Below are the code and all the weights of a small trained network. Each question names an input and a target symbol and asks about switching units off, where a switched-off unit gives its printed mean instead of its output.

import numpy as np


def w(rows, s, z=0):
    codes = np.array(rows[::2]) - 128.0
    scale = np.full(codes.shape[1], s)
    scale[-1] = z or s
    return codes * scale


def norm(h):
    return h / np.sqrt((h * h).mean(-1, keepdims=True) + 1e-5)


def f(y):
    return np.maximum(y, 0)


def softmax(a):
    e = np.exp(a - a.max(-1, keepdims=True))
    return e / e.sum(-1, keepdims=True)


def log_softmax(a):
    a = a - a.max(-1, keepdims=True)
    return a - np.log(np.exp(a).sum(-1, keepdims=True))


def net(x, mask):
    ids = ['γδημσφψω'.index(c) for c in x.split()]
    T = len(ids)
    res = E[ids] + P[:T]
    u = 0
    for l in range(2):
        r = norm(res)
        for j in range(2):
            rows = slice(3 * j, 3 * j + 3)
            q, k, v = (r @ M[l][rows].T for M in (Q, K, V))
            z = softmax(np.where(np.tri(T) > 0, q @ k.T / 3**0.5, -1e9)) @ v
            o = O[l][rows]
            res = res + np.where(mask[u + j], z, o[:, -1]) @ o[:, :-1]
        u += 2
        y = f(norm(res) @ A[l][:, :-1].T + A[l][:, -1])
        res = res + np.where(mask[u : u + 4], y, B[l][:, -1]) @ B[l][:, :-1]
        u += 4
    return log_softmax(norm(res)[-1] @ U[:, :-1].T + U[:, -1])


Q, K, V, O, A, B = {}, {}, {}, {}, {}, {}
E = w([
[124,196,123,66],'γ',
[124,150,70,122],'δ',
[115,143,72,116],'η',
[118,16,59,195],'μ',
[102,125,92,134],'σ',
[109,171,83,142],'φ',
[105,169,79,146],'ψ',
[139,51,250,179],'ω',
],0.013)
P = w([
[132,107,122,140],'0',
[146,165,151,146],'1',
[185,126,118,167],'2',
[5,156,133,130],'3',
[130,141,118,150],'4',
[169,124,107,156],'5',
[56,140,138,141],'6',
[130,140,119,177],'7',
[168,144,108,141],'8',
[66,139,151,168],'9',
[130,129,113,201],'10',
[173,145,100,132],'11',
],0.025)
Q[0] = w([
[5,127,177,98],'L0H1',
[162,145,133,105],'L0H1',
[122,95,145,93],'L0H1',
[95,106,70,139],'L0H2',
[182,114,130,106],'L0H2',
[88,133,172,86],'L0H2',
],0.016)
K[0] = w([
[140,80,218,10],'L0H1',
[145,154,100,111],'L0H1',
[173,156,149,121],'L0H1',
[100,189,117,168],'L0H2',
[140,101,162,193],'L0H2',
[206,120,90,80],'L0H2',
],0.013)
V[0] = w([
[150,152,54,138],'L0H1',
[110,17,202,42],'L0H1',
[68,251,160,244],'L0H1',
[146,64,85,44],'L0H2',
[84,243,15,255],'L0H2',
[42,149,119,114],'L0H2',
],0.0094)
O[0] = w([
[162,111,118,56,164],'L0H1',
[41,110,142,180,19],'L0H1',
[191,208,124,173,230],'L0H1',
[102,2,135,121,63],'L0H2',
[58,249,147,102,255],'L0H2',
[134,112,121,198,150],'L0H2',
],0.0083,0.0092)
A[0] = w([
[110,181,102,76,2],'L0N1',
[114,68,90,77,31],'L0N2',
[140,188,140,117,194],'L0N3',
[248,55,141,31,66],'L0N4',
],0.016,0.003)
B[0] = w([
[114,101,59,169,184],'L0N1',
[119,164,193,91,135],'L0N2',
[121,84,142,144,255],'L0N3',
[249,121,95,159,190],'L0N4',
],0.019,0.01)
Q[1] = w([
[142,220,145,116],'L1H1',
[199,110,150,159],'L1H1',
[7,134,154,121],'L1H1',
[229,127,141,105],'L1H2',
[21,114,210,48],'L1H2',
[91,113,151,157],'L1H2',
],0.017)
K[1] = w([
[144,74,84,184],'L1H1',
[138,192,82,174],'L1H1',
[83,74,108,52],'L1H1',
[70,203,126,109],'L1H2',
[144,79,79,2],'L1H2',
[117,114,164,109],'L1H2',
],0.018)
V[1] = w([
[115,100,143,6],'L1H1',
[182,87,62,92],'L1H1',
[151,247,138,86],'L1H1',
[117,120,142,193],'L1H2',
[183,169,191,125],'L1H2',
[145,124,57,122],'L1H2',
],0.024)
O[1] = w([
[242,181,255,181,7],'L1H1',
[127,54,124,241,144],'L1H1',
[187,244,91,186,143],'L1H1',
[99,82,155,44,183],'L1H2',
[250,92,105,129,145],'L1H2',
[90,135,42,88,123],'L1H2',
],0.015,0.019)
A[1] = w([
[78,135,125,109,171],'L1N1',
[196,149,116,105,167],'L1N2',
[142,172,149,130,132],'L1N3',
[255,59,86,55,1],'L1N4',
],0.033,0.003)
B[1] = w([
[151,140,93,149,207],'L1N1',
[61,57,114,93,177],'L1N2',
[143,161,146,84,139],'L1N3',
[251,22,79,122,252],'L1N4',
],0.032,0.015)
U = w([
[93,132,178,125,244],'γ',
[61,98,112,230,3],'δ',
[137,181,138,177,194],'η',
[10,81,131,42,73],'μ',
[119,206,135,30,242],'σ',
[103,201,60,88,76],'φ',
[108,226,72,69,93],'ψ',
[211,83,103,64,97],'ω',
],0.011,0.0035)

Each question gives the input, a string of symbols that net reads in full, and the target symbol t.
The units are the heads (3 rows each of Q, K, V and O) and the neurons (one row each of A and B). Each row of codes is followed by its name. A weight is (code - 128) times the scale printed after its matrix; where a second scale follows, it is the last column's (O, A, B and U).
mask holds one flag per unit, layer by layer, with each layer's heads first. A switched-off unit (its flag False) gives its mean, the last column of its rows in O or B, instead of its output. The means were averaged over made-up inputs and are rounded, as every weight is.
A unit's drop is (log p(t) with every unit on - log p(t) with that unit switched off) / (log p(t) with every unit on - log p(t) with every unit switched off).
The circuit of an input: a set's keep is (log p(t) with only the set's units on - log p(t) with every unit switched off) / (log p(t) with every unit on - log p(t) with every unit switched off). Starting from all 12 units, units are removed one at a time, each time the one whose removal leaves the highest keep (on an exact tie, the one counted first), for as long as the keep stays at least 0.8.
circuit, biggest first: the units of the circuit, biggest drop first
unit that matters most: the unit with the biggest drop
k most important neurons: the k neurons with the biggest drops, biggest first
top k neurons in layer l: the k neurons of layer l with the biggest drops, biggest first
which heads matter: for each layer, one digit per head in row order, 1 if its drop is at least 0.15 and else 0, layers parted by /
input μ ω ω φ ψ ω φ φ φ, target ψ: which heads matter	11 / 00
input μ σ μ ω, target γ: top 3 neurons in layer 0	[L0N2 L0N1 L0N3]
input ω ω δ ω δ ω δ σ φ ω, target μ: circuit, biggest first	[L0H1 L1H1 L1N4]
input δ ω φ ω γ φ γ ω φ η, target δ: circuit, biggest first	[L0H1 L1H1 L1N4]
input ω ψ σ η φ μ, target φ: circuit, biggest first	[L1N4 L1H1 L1H2]
input σ φ ω ω, target σ: unit that matters most	L0N2
input μ ω η ω η ω φ ω δ δ, target γ: top 3 neurons in layer 0	[L0N2 L0N4 L0N1]
input δ φ μ μ φ σ ω φ ω μ, target δ: which heads matter	11 / 10
input η γ ψ η ω μ δ δ ω ω, target η: 2 most important neurons	[L0N2 L0N4]
input ψ σ φ η, target φ: which heads matter	00 / 00
input φ δ σ ω ω ω σ, target ψ: which heads matter	10 / 10
input μ μ σ δ, target γ: which heads matter	11 / 10
input φ γ ω δ δ ω ω, target ψ: circuit, biggest first	[L0N4 L1N4 L1H1]
input ω φ ω ω ω φ φ η ω δ, target μ: circuit, biggest first	[L1H1 L0H1 L1N4]
input σ ω δ φ ω ω γ, target σ: which heads matter	11 / 10
input δ μ γ φ γ δ ψ ψ ω σ, target δ: which heads matter	11 / 10
input σ ω ω μ, target σ: 4 most important neurons	[L0N2 L1N4 L0N4 L0N3]
input φ σ ω η ω φ φ, target ψ: which heads matter	10 / 10
input μ ω ω η, target γ: 3 most important neurons	[L0N2 L1N4 L0N1]
input δ φ φ ψ, target δ: top 2 neurons in layer 0	[L0N1 L0N2]
input ψ φ η ω δ, target φ: circuit, biggest first	[L1N4 L1H1]
input ω γ δ γ, target μ: circuit, biggest first	[L1H1 L1N4]
